[[8 5 3 3 6 5 3 6 3 4 5 6 6]
 [3 6 6 7 5 5 7 4 7 6 5 5 6]
 [1 4 5 8 5 3 7 0 8 7 6 2 8]
 [3 6 5 6 4 5 6 4 6 7 6 4 4]
 [8 4 7 6 6 5 5 6 6 3 3 7 6]
 [6 5 5 6 6 4 5 3 6 4 4 5 8]
 [6 5 3 3 5 5 4 5 3 5 6 5 5]
 [6 5 6 6 5 5 5 5 6 4 4 6 6]
 [5 5 6 6 5 5 6 5 6 5 5 6 5]
 [5 5 7 6 5 5 6 6 6 4 4 7 6]
 [5 5 6 6 5 5 6 4 6 5 5 4 7]
 [4 5 6 6 5 5 6 5 6 5 5 5 5]
 [6 6 3 3 5 6 4 6 3 6 6 5 4]
 [5 5 9 6 4 6 7 8 6 4 4 8 4]
 [5 5 5 6 6 4 5 3 6 6 5 4 7]
 [3 5 5 6 6 4 6 2 6 6 6 3 7]]
Give the first entry in reading order.
8
Give the bottom entry of the column that holds the largest entry.
5
Give the entry in the bottom-left corner.
3
The smallest entry in the last row: 2
Give the entry directly below the smallest entry.
4
Give the entry in the top-right corner.
6
The fifth entry, reading row by row -> 6
The smallest entry in the first column: 1
Give the 2nd entry on the main diagonal.
6
Give the entry directly below the largest entry.
5
The last entry of the smallest entry's row: 8
Give the second entry from the end, reading row by row.
3
The entry just right of the largest entry: 6
Give the minimum.
0
Give the third entry on the main diagonal.
5
Give the 4th entry in reading order.
3
The first entry in the row that holds the largest entry -> 5
The third entry on the diagonal from the top-right corner -> 6
Give the entry just left of the largest entry.
5
The 3rd entry in reading order is 3
Give the largest entry.
9
Give the fifth-last entry, reading row by row.
6
Give the bottom-right entry.
7

Questions about the row below.
1) The 2nd smallest entry?
2) The 1st entry?
3) The entry just left of the smallest entry?
4) The last entry?
[ 2.01  3.64  1.48  1.08  3.13 -6.26]
1) 1.08
2) 2.01
3) 3.13
4) -6.26

Questions about the row below.
1) Which number is the 3rd entry from the right?
2) Which number is the median of all entries?
3) Which number is the third entry from the left?
4) Which number is the 2nd entry from the left?
5) Which number is the 1st entry from the left?
6) Which number is the entry just left of the centre entry?
[-25, -30, -20, -9, 20, 44, 37, 3, 34, 20, -10]
1) 34
2) 3
3) -20
4) -30
5) -25
6) 20

Read these off the table that follows.
1) The entry just left of the largest entry?
2) The entry just right of -5.12?
[[ 2.04 -0.54 -2.55 -0.71  0.81  2.17  1.02  1.30 -2.14  0.87 -1.21 -0.10
  -2.43 -1.62]
 [ 4.72 -0.10 -8.30 -6.50  2.00  5.14  4.78  5.25 -6.73  3.63 -0.94 -1.69
  -2.34 -5.47]
 [ 4.09 -0.25 -6.82 -4.86  1.37  4.17  3.34  4.20 -5.12  3.04 -1.45 -0.84
  -2.64 -4.16]
 [-2.55 -1.90 -1.27  0.54  0.30 -1.22 -0.67 -2.08 -2.10  0.96  0.90  2.25
  -0.03 -0.87]]
1) 4.78
2) 3.04
